In the rows, 128 means zero.
Each row has a class, written after it, and each block has its own classes.
[106 172  99 158 130 177 106 116 132 191 140 118 123 161 113  93 129 104
 118 137 179 146 135 148  86 114 116 111 113  99 107 103 156 126]
Z_174
[133 152 145  86 109  94  79 111 177  84 175 133 143 145 150 113 101  87
 145 110 122  99 138 175 108 167 133 113 101 127 128 133 183 118]
Z_174
[115 151  45  94 109 157 136 127 119 169 167 137 140 133 169 146 123 107
 153 125 117 138 117 134 103 155 134  93 101 107  84 125 140 105]
Z_577
[151 133 114  47 131 161 153  96 140  99  96 114 143 140 128 141 152 136
 113 146 149 136 110 117 143 126 108 177 132 152 106 102 124 103]
Z_174
[140 111 132  90 127 148 105 140 116  45 127 169 111 107 180 156 114  85
 142 104 108  63 143 147 107 100 107 127 102 186 109 146 131 114]
Z_542
[140 119 116 105 119  98  94 114 133  96 177 114 121  95 137 163 101  88
 147 107 149 115 151 198 104 141 109 163 115 155 154 105 121  97]
Z_426
[ 94 109 134 109 124 177 124 108 177 139 128 135  70  92 145 184 115 123
 144  98 192 140 150 170 109  99 138 171 117 143  94 104 131 127]
Z_426
[182 159 123 127 102  16  85 131 182 140 124 121 121 123 218 154  80 111
 141  81  49  93 128 190 167 162 121 194 110 101 136 146 177 105]
Z_272
[128  88 122  97 110  94  58 138 173 119 200 143 125 107 142 139 109  96
 140 162 173 163  97 131 143 141 161  81 146 158 149 119 120 105]
Z_542
[162 198 106 107 114 130 148 121 126 131  97 131 149 143 148 112 149 136
 117 146  94 117  86 141 141 125 147 129 171 115  98 112 188 176]
Z_268
[177 168  97 117 129  99  77 142 191 160 105 101 148 150 138 122  95 125
 114 148 148 169  62 132 152 133 137 158 130  93 158 115 176 156]
Z_272
[ 75 164 193 162 131 111 117 101  84 102 140 111 120 153 135 118 128 118
 163  87 143 121 141 132 104 125  96 139 123 124 122 145 149 143]
Z_372
[117 136 115  75 105 140 105 122 131 110 145 152 118 111 125 134 110 120
 113 113 104  93 151 173  74 168 136  93 107 147 139 135 129 139]
Z_268
[176 114 129  86 127 117  55  80 122  49  80 101 157 174 206 157 121  92
 124 144 197  97  92 143 115 121 108 184 150 145 123  90 173 156]
Z_272
[210 131 132  96 133 125 103 119 114 146 151 103 130 124 147 149 109 137
 122 106 123 177  94 125 187 106 127 142 164 149  87 114 161  89]
Z_895
[169 157 134 101 110 133 133 147 111  70 162 117 153 134 162 114 116 158
 154 128 132 125 103 183  71 159 149 130 116  98  74 157 109  94]
Z_426
[161 130 132 123 112  50  97 115 169 168 167 128 116 123 139 119 128 124
 102 151 125 139 113 107 173 147 137 102 151  98 163 122 147 146]
Z_895
[ 89 123 141 164  87 142 161 107  84 193 164 108 194 146 146 100 141 120
 162 131 138 160 194 167 126 153 133 143  76 136 123  67 151  81]
Z_272
[134 151 141  73 127 135 103 113 116 126 103 145 120 136  92 151 117 153
  75 109 110 131  94 115 113 151 153  84 178 135 159 155 162 150]
Z_268
[101 172 119 124 114 130  97 135 135 173 123 148 120 126 113 113 134  88
 108 128 132 139 113 115 126 113 117  99 116 122 169 135 170 147]
Z_542
[175 103  98 112 128 144  92 127 148  82  77 131 122 128 127 170 111 131
 120 143 136  97  87 140 129 131 129 126 156 134 132 106 122 193]
Z_268
[ 89 119 107  79 132 177 117 124 143 112 154 135 106 110 108 126 119 126
 117 123 155 145 151 159 104 155 165  85  61 111 112 104 138  91]
Z_577
[138 139  95 112 130 143 137 120 169 158  95 121 153 146  82 153 114 113
 119 127 128 136 105 116 157 126 119 150 141 138 169 101 183 142]
Z_174
[126 113 153 123 121 132 147  95 138 130 153 142 121 143 143 147 130 141
  90 127 158 137 116  82 161  93 138 107 147 168  87 113 136 128]
Z_895
[134 116  77 105 113  90  95  96 154 112 153 136  91 103 102 171 116 119
 100 133 172 133 138 176 110 167 120 140 109 138 168 117  82  95]
Z_692
[104 175 172 124  81  55 134 106 158 115 139 116 179 161 110 114 135 142
 154 115 152 132 109 176 153 180 150 157 123 109 156 113 177  88]
Z_174
[167  82 138  39 150 157 156 145 160 117 130 127 123  90 112 130 123 131
 133 126  83 126 172 130 145 142 129 168 100 163 145 126 129  88]
Z_174
[144 149 131 102 141 100 125 176 135 133 166  82 159 141 163  88  95 118
 163 114 117 129  98 152 123 113 131 167  65 139 101 141 197  98]
Z_174
[106 104 174 149 112 139 112  85 108 173 137 102 137 153 138 140 126 126
 103 115 193 171 113 106 165  89 122 108 128 152  85  84 153 132]
Z_895
[189 166  95 103 119 120 137 181 152 152 139 125 123 104 137  93 136 126
 160 133  89 140 133 160 127 141 159 229 142 125 145 144 198  79]
Z_542
[ 90 165 130 145  78  60 139  81 157 182 139 110 154 166 112 137 121 124
  98 116 126 173 101 114 136 168 120 120 116 117 141 140 151 152]
Z_692
[119 163 109  81 133  94 145 109 165 105 151 118 137 124 157 138 116 138
 131 166 102 153  93 141 105 161 170  70 202  97 126 136 157 138]
Z_426
[ 87 144 148 133 138  72 142 136 174 112  93 100 127 152 129 125 106 135
 124 115 124 100 105 127 127 126 114 162  91 122 154 140 160 141]
Z_174
[139 137 145 145 129  84 163 151 107  75 171 108 163 128 123 125  97 144
 117 117 111 112 117 166 110 127 134 135 107 155 121 137 111  84]
Z_426
[141 127 128 124 137  95 168 132 191  64 161 159 102 114 127 167 123 131
 129 127 124  85 127  99 138 110 148 183 148 159 159 143 146 152]
Z_426
[119 156 179 123 123  94 107 113 151 147 145 113 139 144 107 136 112 106
 126  80 161 169 118 131 139 131 130 182 155 165 146 126 163 100]
Z_577
[121 131 104 107 146 125 177 136 123 109 138 145 100 108  95 180 131 165
 108 118 125 119 114  93 130 115 136 150 134 137 169 151 119 110]
Z_426
[173 122  79 140  74 110  95 125  86 232 151 133 137 127 110 137 119 149
 104 111  60 133 151 180 127 221 161  90 149  69 146 131 153  97]
Z_268
[101 139 142 123 106 113 143 141 159 161 129 111 143 140 130 106 135 133
 138 146 115 182  94  76 139 130 121 137 116 130 128 147 120 141]
Z_542
[156  69 175  99 120  75 127 143 139  95 129 142 154 119 113 143 106 138
  84 140 129  87 104 133 170 147 154 117 130 153 151 136 124 128]
Z_372
[123 137 198 120 101 145 123 128 151 108 124 138 152 142 102  97 154 119
 160 136 168 161 132 105 106 135 130 178 155 157 158 137 134 141]
Z_542
[ 94 146 119 142 113 114 153  72 138 163 106 133  53 116 113 186 144 134
 133  64 136 132 196 148 103 144  97 252 139 145 158 141 135  98]
Z_692
[ 89 124 131 119 134  78 125 110 203 146 127  97 132 156 102 123 119 111
 112 146 155 135 113  93 140 138 133 171 135 136 190 111 191 158]
Z_174
[165  85 191  93 103  98 103 134 115 128 185 128 144 123 169 115 139 109
 160  97 130 126 158 137 144 164 140 169  89 134 108 138 133  89]
Z_577
[ 74 130 155 125 101 126 106 109 151 163 114 129 117 135 122 112 142 104
  95 136 170 148 133 123 113 126 126 136 121 140 146 118 147 133]
Z_542
[152  93 124 103 128 114 125 208 159 126  61 129 160 117 154 113 108 110
 101 168 162  75  69 142 104  90 143 167 111 166 152 138 156 157]
Z_542
[169 133 113 112 118 157 129 163 167  63 155 152 123 129 125 108 127 146
 146 151 114 141 101  99 127 134 149 135 107 131 102 155 107 118]
Z_542
[118 145 176 105 106 131 159 116 100 148 107 122 151 110 119 123 134 131
 144 103  99 129 159 184 145 153 121 147 118 126 118 114 146 104]
Z_372
[123 150 113  76 109 171 120 143 159  98  94 172 131 108 105 128 125 120
 118 147 140 117 121 165  84 144 146  98 142 137 155 134 124 119]
Z_542
[177 165 105 149 147  90  82 112 136  82 127 133  65 128 156 171 104 118
 119  89 141 113 102 161 138 101 119 166 138 125 103 149 157 121]
Z_692
[153 132 122 112 120 104 143 132 123  76 166 128 132 144 123 161 116 165
 110 112 139 119  84 111 124 137 152 151 129 129 125 162 135 102]
Z_426
[104 141 143 126 135 109 130 110 128  45 130 149 118 154 151 152 119 117
 125  97 145  74 131 125  85 132 125 146 137 155 124 149 130 116]
Z_577
[163 138 139 140 104 142 138 148  58 164 179 128 185 141 105 135 132 140
 152 117 143 159 103 122 118 137 124 106 130 118 136 147 111 105]
Z_426
[130 119 170 110 117 124 141  99 103  93 176 128 143 121 110 139 135 131
 126 122 128 148 146 127 126 145 122 103 128 139 133 125  93 106]
Z_426
[168 123  63 112 134 140 153 113 109 152  71 145 120 129  87 183 137 145
  81 137  98 129  98  90 165 136 126 107 139 100 168 135 152 158]
Z_692
[193 173  85 110 152 144 127 151 154 167 129  94 160 139 162  86 118 116
 162 167  90 174 120 131 129 131 149 168 157  99 136 107 213 145]
Z_272
[128 176 146 160 143  73 119 135 119 142 148 111 136 145 107 113 107 132
 138 120  98 173  94 123 136 141 150  74 144  91 161 161 190 149]
Z_692
[148 158 127 156 111  88 119 120 119 175 129 137 158 144 144 155 127 129
 135 123 146 151  97 116 183 114 110 141 137 127 155 110 119 113]
Z_272
[ 83 152 136 121 118 130 129 127 128 203 137 104 162 140 135 119 123 127
 163 139 161 185  98 143 128 128 119  81 128 114 114 112 121 111]
Z_174
[158  39 105  96 123 107 111 113 181 107 154 114 126 132 102 154 120 126
  71 160 205 138 122 110 138 157 155 197 140 179 146  87  85  89]
Z_577
[136 116  77 153 111 105 157 139  83 202 119 124 148 138 129 152 125 151
  88 148 149 111  92 135 137 130 127 141 153 128 115 126 102  94]
Z_372
[135 153  72 138 127 148 125 121 136 144  69 141 108 145 123 172 111 147
  76 126 136 101  76 138 122 109 147 120 179 133 114 115 162 168]
Z_268
[120 155 167 120  95 113 127 132 145 227 168 121 151 125  52  88 135 124
 102 128 165 186 128 123 141 153 119 156 111 132 171 127 118 127]
Z_372

Next block, with new classes.
[126 137 128 153 161 134 141 152  98 100 135 183 119 145 103 161 162 133
 139 127 112 104 150 110 151 117 127 108 149 144 131 106 104 131]
Z_699
[141 125 100 153 153 108 137 123  73 121 110 187 165 151 119 161 132 125
 143 137 105 169 144 113 112 133 135  93 183 190 161  81 131 190]
Z_699
[199 132  51 129 165 155 139 112 172 119  79 144 176 128 185 178 156 129
 121 133  96 144 117 102  76 141 182 136 178 114 170 191  70  73]
Z_751
[204 145  98 145 155 142 135 119 139 148 124 169 144 129 165 173 158 131
 132 112 138 127 102 104 120  66 137  95 180 141 166 170  80  96]
Z_699
[163 177 102 150 150 166 135 101 184 149 101 161 149 101 162 167 156 124
 171 153 106 110 105 113  93 120 120 117 165 110 162 205  78  48]
Z_401
[153 140 129 119 126 148 108 119  95  87 103 151 137 130 126 136 160  91
  78 108 104 139 125  77 136 187 138 155 146 160 123 124 164 186]
Z_518
[190 167 152 139 156 188 102 113 150 115 135 141 122 119 108 146  91 105
 152 118 178 186 177 140 148  26 142 122 100 143  90  74 135 156]
Z_490
[194 195  90 147 150 173 112 111 190 131 127 160 128 115 105 195 130  90
 153 126 138 150 108 118  97 119 155 118 135 119 131 140 127  93]
Z_490
[160 141 113 158 179 135 142 114 105 119 128 117 132 140 127 112  77 172
 164 133 114 141 212 148  90 124 141 102 133 105 147 108 119  82]
Z_912
[122 145 118 149 162 135 145 153 103  95 134 183 113 144 104 147 155 127
 142 134 117 103 157 124 148 119 137 100 149 137 134  96 107 130]
Z_699
[139 138 121 155 136 135 129 156 111 112 127 176 121 138  94 158 168 142
 135 130  98 119 145 112 149 120 147 122 137 132 125 111  98 116]
Z_96
[113 157 107  85 170 207 124  87 171 106 141 145  66 138 138 157 124 129
 165 111 139 154 185 133 131 119 175 112 142 140 182 142 139  69]
Z_751
[167 153 164 123 165 139 129 133 117 123 100 129  74 118 103 166 152 157
 151  92 131 164 163 120 141  46 155  98 149 165 150 101 107  97]
Z_556
[137 133  95 142 123 147 125 118 110 114 112 161 133 114 153 137 122 123
 117  99 135  91 115  98 113 168 152 111 189 182 176  39 114 200]
Z_490
[114 143 123 154 156 120 136 145 108  90 132 191 111 141 105 140 157 126
 145 139 118 112 149 117 151 118 129  96 143 135 139 114  88 126]
Z_699
[180 162  85 114 127 105 144 120  97  70 132 119 137 107 147  74  88 139
 159 169 131 173 180 133 106 104 204 142  97 131  81 129 143 105]
Z_518
[212 166 140 130 157 168 109 121 134  96 137 151  94 117 104 145 103 113
 149 126 139 160 185 114 136 141 171 150  94 106 112 129 175 111]
Z_518
[106 118  88 128 126 127 148 109  87  84  99 130 133 122 152 120 129 117
  86 139  84  78 166  85 135 202 167 152 141 149 176  78 148 180]
Z_751
[166 130 110 127 160 145 138 134  68 136 124 139 130 140 137 130 158 152
  96 110  91 104 167  80 141 189 120 151 174 151 167 123 174 174]
Z_518
[166 175 101 187 157 162 147 130 178 170 122 133 172 121 136 203 116 117
 134 174 108 161 121 136  81 145 156 133 159 104 159 150 124  80]
Z_490
[202 170  80 148 177 186 126 118 176 130  93 135 154 141 131 193 145 119
 121 142 114 132 126 119 101 134 168 124 160  97 163 166 146  69]
Z_912
[157 169  91 120 171 214 107 109  89 116 176 104 133 169 157 159 168  86
 140 121 135 168 168 113 128  49 178 136 118 104  86 139 149 149]
Z_699
[119 146 122 144 165 160 131 147 142 104 142 190 114 141 107 165 154 142
 139 128 108 114 154 107 146 134 129 123 147 144 141 116  91 134]
Z_751
[169 180 173 124 154 156 134 123 115 125 164 122 112 121 126 148 123 107
 135 122 152 191 169 138 121  69 179 134 123 142  87  96 153 123]
Z_556
[136 135 105 120 162 149 125 119 112  68 113 159 124 141 137 145 153 131
 106  92  91 105 134  76 127 183 144 114 176 167 154 132 109 146]
Z_751
[184 147 102 140 173 169 120 139 133 146 127 109 127 134 151 139 146 166
 138 114 135 116 215 146 125 111 171  93 185 110 112 151 111 112]
Z_490
[192 146  96 147 147 189 126 134 163 153 121 146 167 145 128 199 146 111
 133 115 107 141  79 123  94 103 172 124 144 110 164 120 123  71]
Z_96
[139 165 149 159 157 126 118 152 127 122 133 179 129 139  90 155 177 145
 115 124 110 115 148 118 140 117 126  96 138 125 128 110 106 131]
Z_556
[130 146 117 172 158 132 118 166 129 114 137 171 118 132 101 178 167 151
 132 144 108 128 153  95 151 136 149 107 166 135 133 126  92 140]
Z_490
[147 188 104 128 197 199 140  94 142 119 158 163 107 147 133 132 119 106
 138 118 127 153 214 145 111 134 126 116 126  92 144 124 117 116]
Z_751
[182 157 100 172 153 179 144 116 160 157 108 158 168 128 130 203 112 112
 106 146 120 133 143 133  89 145 159 123 148 100 186  90 140  99]
Z_912
[173 157 123 145 168 154 152 107 185 189  94 151 163 125 167 214 112 169
 163 137 121 174 115 138  83 150 139 127 137 120 166 147  95  61]
Z_518
[200 192 160 134 166 161 115 101 176 160 132 172 153 115 129 172 165  70
  97 102 133 127 117 111 115 121 143 102 161 114 171 156 141  85]
Z_556
[214 126  93 148 167 172 137 138 161 150 107 135 204 135 163 188 130 148
 140 160 105 159 141 138  76 118 159 126 154  83 107 159 116  75]
Z_401
[121 144  74 134 138 154 122 109  90  71  86 159 136 132 126 137 153 109
 106 127  88 126 179  95 129 134 165 116 147 160 159  75 113 191]
Z_751
[118 140 139 157 147 137 126 158 121 111 142 180 106 120 108 144 156 141
 153 154 102 107 144 100 153 126 122 108 155 131 134 128 105 127]
Z_401
[117 140 114 155 174 150 141 118  93 130  94 160 141 146 137 169 162  97
  85 114  72 160 150  89 120 166 113 118 190 157 192 100 101 198]
Z_751
[189 160 219 145 186 175 116 122 131 156 150 116 110 146 132 176 148 145
 103  90 139 211 188 138 124  99 113 126 161 124  86 187 125 106]
Z_556
[148 135  88 117 145 189 135 121 167 106 124 129 144 139 171 173 149 125
  93 112 109 143 103 110  98 118 174 124 171 132 163 170  97  72]
Z_751
[107 200 172 132 153 132 151 111 138 151 106 134  67  98 135 126 130 116
 131  97 125  90 186 154 151 157 144  54 133 112 155 104  97  95]
Z_518
[158 139 108 155 160 143 127 110  91 121  98 182 143 131 132 112 130 126
 129 128  95 127 159 108 106 184  86 100 199 150 171 111 134 191]
Z_401
[133 121 120 157 124 162 120 140  45  97 146 135 121 153 120 156 150 140
 101 114 103 101 156  87 149 131 150 123 175 184 141  90 174 200]
Z_699
[210 156 107 129 143 186 129 115 119 101 180 110 121 133 117 117  65 114
 133 136 139 126 162 128  86 179 182 168 166 138 136 139 252  98]
Z_912
[174 206 135 143 145 175 108 122 177 137 175 139  61 102 114 147 107  76
 159 127 176 106 117 113 167  98 168 120 114 118 137 103 163 139]
Z_490
[188 169  56 143 138 165 120 103 160 127 102 152 161 129 164 153 152 104
 137 134 106 142 105 126  78 137 202  99 170 101 172 170  99  66]
Z_96
[144 142 126 159 150 141 127 158 110 118 137 173 114 146  94 161 162 147
 131 127  97 124 144 111 153 127 150 107 149 132 140 113 116 122]
Z_96
[179 172 120 153 165 149 122 118 193 185 132 156 179 135 163 213 165 139
 138 138 120 143  88 118  82 134 167 117 152  96 157 172  99  63]
Z_556
[150 147 110 164 144 136 119 158 116 116 134 180 118 145  93 167 169 149
 145 132  98 126 140 108 142 120 151 115 131 118 121 119  92 119]
Z_96
[136 142 122 150 150 131 141 155 104 111 129 165 100 142  87 152 162 147
 136 115  92 114 144 114 141 139 131 118 139 129 131 110 103 107]
Z_96
[119 133 104 142 148 116 143 115  66 101  99 146 134 131 136 134 138 132
 139 123  97  59 157  92 147 149 160  86 159 168 186  63 141 166]
Z_699
[ 58 135 116  93 120 103 125  81 137 155  88 128  92 121 153 134 150 126
 144 130 120 185 169 137 127 142 141 112 110 129 163 138  92 106]
Z_518
[152 143 123 151 158 126 131 156 103 103 125 183 115 140  83 154 167 148
 149 124  96 130 148 103 153 102 139 113 135 139 129 109  94 111]
Z_96
[112 156 121 163 162 135 123 158 133 112 138 175 110 132 100 169 171 140
 137 138 112 126 149 100 149 137 129 113 157 135 127 125  81 134]
Z_490
[113 131 118 117 144 122 133  98  85  67 107 145 102 122 130  99 127 101
 105 104  93 108 176  85 136 183 142 123 152 164 171  99 129 168]
Z_751
[127 174  73 128 174 108 179 113 124 127 112 107 127 140 149  89  80 171
 168 151 135 132 170 182  95 105 139  82 123 116 124  83 106  98]
Z_912
[143 146 105 118 147 173 101 102 151  60 150 143  89 132 142 100  58 136
 200 133 167 125 154 139  99 171 212 124 135 132 141  93 162 104]
Z_912
[113 149 137 161 145 151 128 164 125 114 140 186 104 123 103 165 166 137
 154 152 104 116 137 104 151 117 125 111 154 131 124 115  96 133]
Z_401
[180 149  92 144 173 188 106 131 192 170  96 129 145 132 169 224 184 104
 133 122 122 145  96  99 113 136 188 122 199 110 171 172  94 101]
Z_490
[231 155 102 146 141 168  90 121 179 148 129 154 167 124 141 183 161 136
 125 122 126  88  97  91 104 123 186 133 152 108 170 169 153  79]
Z_556
[134 150 146 162 151 140 124 158 124 113 144 180 110 120 109 162 163 154
 155 153 104 107 146  93 161 122 118 114 147 131 107 144 102 127]
Z_401
[137 110 106 135 132 132 111 110  87  87 117 183 117 136 120 130 146 109
 120 123 119 104 152  81 153 143 142 119 160 165 191 103 153 170]
Z_699
[172 191 102 155 175 128 160  86  82 135 171 131 120 138 151 135  81 135
 155 115 131 141 162 127 105  87 133  66 104 116 147  91 124 122]
Z_699
[194 144 125 113 181 144 154  94 113  81 104 178 144 119 115 106 123  70
 126 124 117 168 211 131 109 143 137 162 104  89 128 109 123  72]
Z_96
